Here is a tiny trained network, its code and every weight. The questions are about switching its units off for an input and a class, where a switched-off unit gives its printed mean instead of its output.

import numpy as np


def w(rows, s, z=0):
    codes = np.array(rows[::2]) - 128.0
    scale = np.full(codes.shape[1], s)
    scale[-1] = z or s
    return codes * scale


def f(y):
    return y / 2 * (1 + np.tanh(0.7978845608 * (y + 0.044715 * y**3)))


def log_softmax(a):
    a = a - a.max(-1, keepdims=True)
    return a - np.log(np.exp(a).sum(-1, keepdims=True))


def net(x, mask):
    res = np.array(x, float).reshape(1, 3) / 4 @ E
    y = f(res @ A[0][:, :-1].T + A[0][:, -1])
    res = res + np.where(mask, y, B[0][:, -1]) @ B[0][:, :-1]
    return log_softmax(res[-1] @ U[:, :-1].T + U[:, -1])


A, B = {}, {}
E = w([
[99,214,87,100,154,234,48,32,149,38,82,78],'x0',
[48,155,92,78,229,22,166,227,132,98,99,92],'x1',
[49,171,194,34,82,160,255,98,200,143,123,208],'x2',
],0.0058)
A[0] = w([
[148,27,207,156,138,72,142,188,116,225,152,194,69],'neuron 0',
[39,150,57,49,243,46,176,209,123,100,91,88,77],'neuron 1',
[149,55,199,214,115,69,187,179,100,212,177,176,106],'neuron 2',
[170,87,60,212,154,122,50,155,95,90,103,72,97],'neuron 3',
[190,70,94,214,172,148,54,125,62,114,144,122,71],'neuron 4',
[146,76,196,162,92,44,168,194,101,193,200,152,73],'neuron 5',
[76,181,176,50,70,164,202,109,208,169,110,199,124],'neuron 6',
[21,164,193,44,105,169,211,88,173,117,126,210,114],'neuron 7',
[201,68,176,163,32,243,117,39,111,186,194,166,71],'neuron 8',
[91,230,116,125,154,209,47,61,174,36,52,95,71],'neuron 9',
[98,167,254,63,87,154,190,108,233,116,123,177,114],'neuron 10',
[185,98,87,209,168,107,74,141,55,91,147,72,92],'neuron 11',
[190,101,100,135,156,117,61,151,63,134,142,79,2],'neuron 12',
],0.0047,0.0036)
B[0] = w([
[76,191,183,91,159,135,88,86,60,77,97,113,220],'neuron 0',
[211,47,116,61,227,226,71,213,197,81,68,218,232],'neuron 1',
[76,188,187,101,127,110,74,89,93,66,118,141,244],'neuron 2',
[126,124,111,177,185,94,154,128,61,156,170,109,213],'neuron 3',
[168,107,99,151,212,109,157,141,96,137,155,145,194],'neuron 4',
[81,187,160,88,129,119,85,94,65,56,90,143,219],'neuron 5',
[157,100,89,175,223,87,165,122,92,163,169,114,250],'neuron 6',
[120,105,73,194,236,82,160,133,65,145,185,123,255],'neuron 7',
[180,28,112,51,250,213,65,189,187,36,76,226,244],'neuron 8',
[52,202,209,90,145,102,82,38,21,79,112,132,247],'neuron 9',
[158,109,90,172,227,92,173,156,82,144,198,124,239],'neuron 10',
[132,93,90,183,216,81,162,130,63,172,166,118,207],'neuron 11',
[152,81,103,122,254,129,175,146,25,130,156,84,147],'neuron 12',
],0.0074,0.0044)
U = w([
[132,116,84,204,143,78,174,130,93,164,193,115,99],'0',
[44,236,204,92,118,122,86,76,91,81,94,127,100],'1',
[184,58,117,73,140,201,97,183,187,88,74,167,89],'2',
[110,164,128,168,68,102,129,127,195,175,126,106,253],'3',
[120,151,130,131,7,139,167,134,168,205,97,72,31],'4',
[120,143,142,119,11,144,180,132,175,213,98,49,25],'5',
[118,129,140,119,2,134,178,124,174,203,96,47,33],'6',
],0.013,0.017)

Each question gives the input, the list of numbers given to net, and the class t.
The units are the neurons (one row each of A and B). Each row of codes is followed by its name. A weight is (code - 128) times the scale printed after its matrix; where a second scale follows, it is the last column's (A, B and U).
mask holds one flag per neuron, in row order. A switched-off neuron (its flag False) gives its mean, the last column of its row in B, instead of its output. The means were averaged over made-up inputs and are rounded, as every weight is.
A unit's drop is (log p(t) with every unit on - log p(t) with that unit switched off) / (log p(t) with every unit on - log p(t) with every unit switched off).
The circuit of an input: a set's keep is (log p(t) with only the set's units on - log p(t) with every unit switched off) / (log p(t) with every unit on - log p(t) with every unit switched off). Starting from the 12 units with the biggest drops (on a tie, the unit counted first), units are removed one at a time, each time the one whose removal leaves the highest keep (on an exact tie, the one counted first), for as long as the keep stays at least 0.8.
circuit, biggest first: the units of the circuit, biggest drop first
unit that matters most: the unit with the biggest drop
k most important neurons: the k neurons with the biggest drops, biggest first
drop when u is switched off: that unit's drop, to one decimal
input [-1,8,-3], class 2: circuit, biggest first -> (neuron 1)
input [7,-1,-7], class 0: 2 most important neurons -> (neuron 11; neuron 3)
input [-3,7,8], class 0: 4 most important neurons -> (neuron 7; neuron 6; neuron 10; neuron 8)
input [-6,8,-7], class 2: 2 most important neurons -> (neuron 1; neuron 7)
input [5,-6,-7], class 0: 2 most important neurons -> (neuron 3; neuron 11)
input [-4,-5,-4], class 2: 3 most important neurons -> (neuron 8; neuron 9; neuron 7)
input [-4,-4,-3], class 1: circuit, biggest first -> (neuron 2; neuron 10)
input [-7,-7,-6], class 1: 2 most important neurons -> (neuron 2; neuron 0)
input [0,3,-3], class 3: 2 most important neurons -> (neuron 8; neuron 7)
input [8,1,-8], class 0: 3 most important neurons -> (neuron 11; neuron 3; neuron 4)
input [-3,-3,2], class 3: 2 most important neurons -> (neuron 1; neuron 9)
input [-6,7,4], class 2: 2 most important neurons -> (neuron 1; neuron 9)
input [3,-5,-4], class 2: 2 most important neurons -> (neuron 8; neuron 7)
input [0,8,1], class 2: unit that matters most -> neuron 1
input [-8,3,0], class 1: drop when neuron 9 is switched off -> 0.0
input [-7,3,5], class 1: drop when neuron 0 is switched off -> 0.2
input [6,-6,-7], class 0: drop when neuron 11 is switched off -> 0.5
